Here is a tiny trained network, its code and every weight. The questions are about switching its units off for an input and a target symbol, where a switched-off unit gives its printed mean instead of its output.

import numpy as np


def w(rows, s, z=0):
    codes = np.array(rows[::2]) - 128.0
    scale = np.full(codes.shape[1], s)
    scale[-1] = z or s
    return codes * scale


def f(y):
    return y / 2 * (1 + np.tanh(0.7978845608 * (y + 0.044715 * y**3)))


def softmax(a):
    e = np.exp(a - a.max(-1, keepdims=True))
    return e / e.sum(-1, keepdims=True)


def log_softmax(a):
    a = a - a.max(-1, keepdims=True)
    return a - np.log(np.exp(a).sum(-1, keepdims=True))


def net(x, mask):
    ids = ['αγεθστφω'.index(c) for c in x.split()]
    T = len(ids)
    res = E[ids] + P[:T]
    u = 0
    for l in range(2):
        q, k, v = (res @ M[l].T for M in (Q, K, V))
        z = softmax(np.where(np.tri(T) > 0, q @ k.T / 4**0.5, -1e9)) @ v
        res = res + np.where(mask[u], z, O[l][:, -1]) @ O[l][:, :-1]
        u += 1
        y = f(res @ A[l][:, :-1].T + A[l][:, -1])
        res = res + np.where(mask[u : u + 8], y, B[l][:, -1]) @ B[l][:, :-1]
        u += 8
    return log_softmax(res[-1] @ U[:, :-1].T + U[:, -1])


Q, K, V, O, A, B = {}, {}, {}, {}, {}, {}
E = w([
[132,49,12],'α',
[23,153,170],'γ',
[151,94,81],'ε',
[200,105,132],'θ',
[126,86,192],'σ',
[176,137,156],'τ',
[154,145,103],'φ',
[1,38,140],'ω',
],0.016)
P = w([
[83,216,11],'0',
[118,172,149],'1',
[69,7,107],'2',
[78,202,125],'3',
[79,2,104],'4',
[66,211,135],'5',
],0.0066)
Q[0] = w([
[254,54,93],'L0H0',
[86,102,150],'L0H0',
[181,127,87],'L0H0',
[173,142,54],'L0H0',
],0.0097)
K[0] = w([
[87,2,153],'L0H0',
[54,156,137],'L0H0',
[162,102,106],'L0H0',
[188,144,62],'L0H0',
],0.009)
V[0] = w([
[107,254,86],'L0H0',
[173,212,89],'L0H0',
[141,66,109],'L0H0',
[194,135,155],'L0H0',
],0.0057)
O[0] = w([
[2,160,47,58],'L0H0',
[87,230,16,36],'L0H0',
[186,134,90,224],'L0H0',
[174,202,138,5],'L0H0',
],0.0049,0.0011)
A[0] = w([
[62,157,149,64],'L0N0',
[127,204,162,49],'L0N1',
[222,175,145,213],'L0N2',
[64,196,253,169],'L0N3',
[127,29,97,128],'L0N4',
[97,193,120,90],'L0N5',
[122,234,100,97],'L0N6',
[66,209,103,1],'L0N7',
],0.011,0.0044)
B[0] = w([
[97,125,177,157],'L0N0',
[129,142,116,121],'L0N1',
[66,210,76,233],'L0N2',
[113,123,11,221],'L0N3',
[125,200,169,253],'L0N4',
[151,78,154,140],'L0N5',
[67,66,161,160],'L0N6',
[200,103,184,153],'L0N7',
],0.013,0.0048)
Q[1] = w([
[66,174,74],'L1H0',
[92,190,184],'L1H0',
[237,58,247],'L1H0',
[53,172,37],'L1H0',
],0.012)
K[1] = w([
[62,108,126],'L1H0',
[83,103,217],'L1H0',
[254,162,154],'L1H0',
[25,103,100],'L1H0',
],0.0099)
V[1] = w([
[2,83,88],'L1H0',
[141,191,180],'L1H0',
[44,163,154],'L1H0',
[104,164,159],'L1H0',
],0.008)
O[1] = w([
[240,131,250,247],'L1H0',
[35,188,159,99],'L1H0',
[98,203,253,189],'L1H0',
[97,172,191,137],'L1H0',
],0.0063,0.011)
A[1] = w([
[179,225,48,130],'L1N0',
[124,179,98,74],'L1N1',
[52,125,52,254],'L1N2',
[248,66,146,150],'L1N3',
[132,131,161,62],'L1N4',
[133,115,177,72],'L1N5',
[160,108,191,38],'L1N6',
[192,54,188,83],'L1N7',
],0.012,0.0055)
B[1] = w([
[145,89,85,254],'L1N0',
[152,145,101,145],'L1N1',
[7,127,141,169],'L1N2',
[76,57,175,238],'L1N3',
[113,103,120,154],'L1N4',
[130,109,109,184],'L1N5',
[124,131,55,211],'L1N6',
[171,205,92,225],'L1N7',
],0.016,0.0062)
U = w([
[163,76,66,38],'α',
[207,61,136,235],'γ',
[128,105,105,142],'ε',
[191,120,10,4],'θ',
[108,64,105,49],'σ',
[108,146,55,126],'τ',
[84,153,168,46],'φ',
[177,195,146,243],'ω',
],0.013,0.004)

Each question gives the input, a string of symbols that net reads in full, and the target symbol t.
The units are the heads (4 rows each of Q, K, V and O) and the neurons (one row each of A and B). Each row of codes is followed by its name. A weight is (code - 128) times the scale printed after its matrix; where a second scale follows, it is the last column's (O, A, B and U).
mask holds one flag per unit, layer by layer, with each layer's heads first. A switched-off unit (its flag False) gives its mean, the last column of its rows in O or B, instead of its output. The means were averaged over made-up inputs and are rounded, as every weight is.
A unit's drop is (log p(t) with every unit on - log p(t) with that unit switched off) / (log p(t) with every unit on - log p(t) with every unit switched off).
The circuit of an input: a set's keep is (log p(t) with only the set's units on - log p(t) with every unit switched off) / (log p(t) with every unit on - log p(t) with every unit switched off). Starting from the 12 units with the biggest drops (on a tie, the unit counted first), units are removed one at a time, each time the one whose removal leaves the highest keep (on an exact tie, the one counted first), for as long as the keep stays at least 0.8.
circuit, biggest first: the units of the circuit, biggest drop first
unit that matters most: the unit with the biggest drop
top k neurons: the k neurons with the biggest drops, biggest first
top k neurons in layer l: the k neurons of layer l with the biggest drops, biggest first
input ε φ γ α, target γ: top 2 neurons in layer 0 => [L0N3 L0N2]
input τ ω τ, target φ: circuit, biggest first => [L1H0 L0N3 L1N0]
input γ σ τ θ θ, target ω: top 4 neurons => [L0N2 L1N3 L0N7 L0N4]
input ε ω θ ε, target ω: top 4 neurons => [L1N7 L0N4 L0N7 L1N0]
input ε γ α σ, target γ: circuit, biggest first => [L1H0 L0N3 L0N4]
input φ φ φ θ θ τ, target τ: top 4 neurons => [L0N7 L0N3 L0N2 L1N2]
input θ τ γ θ ε τ, target γ: circuit, biggest first => [L1H0 L0N3 L1N3]
input φ γ θ τ σ θ, target γ: circuit, biggest first => [L0N3 L1H0 L0N4 L0N2]
input φ τ γ τ γ, target ω: top 3 neurons in layer 1 => [L1N7 L1N0 L1N2]
input σ θ φ τ τ τ, target τ: top 2 neurons => [L1N2 L0N2]
input γ θ α γ θ θ, target γ: top 2 neurons in layer 0 => [L0N2 L0N3]
input θ α ε θ, target θ: circuit, biggest first => [L0N2 L1H0]
input ω ω τ ω, target ω: top neuron in layer 0 => [L0N2]
input τ θ τ α θ, target ω: unit that matters most => L0N3
input τ θ σ, target ω: circuit, biggest first => [L1N0 L0N4]
input ε θ ω α, target ω: circuit, biggest first => [L0N4 L1H0]
input τ θ φ σ, target σ: circuit, biggest first => [L1H0 L1N7 L0N2]
input θ ε τ θ, target θ: circuit, biggest first => [L1N3 L1H0]
input γ ε θ φ γ, target ω: top 3 neurons in layer 0 => [L0N0 L0N7 L0N3]
input τ ε τ γ φ, target γ: circuit, biggest first => [L1N3 L0N3 L1H0]
input τ θ ω θ ε, target φ: unit that matters most => L1H0
input σ ω φ ω ε, target φ: top 2 neurons in layer 0 => [L0N4 L0N2]
input ε θ θ τ ω γ, target γ: top 3 neurons => [L0N3 L1N3 L0N4]
input ε ε α ε ω ε, target ω: circuit, biggest first => [L0N4 L1H0]
input ω τ θ, target φ: top 2 neurons in layer 0 => [L0N3 L0N4]
input α γ σ, target ω: top 2 neurons => [L0N4 L1N0]
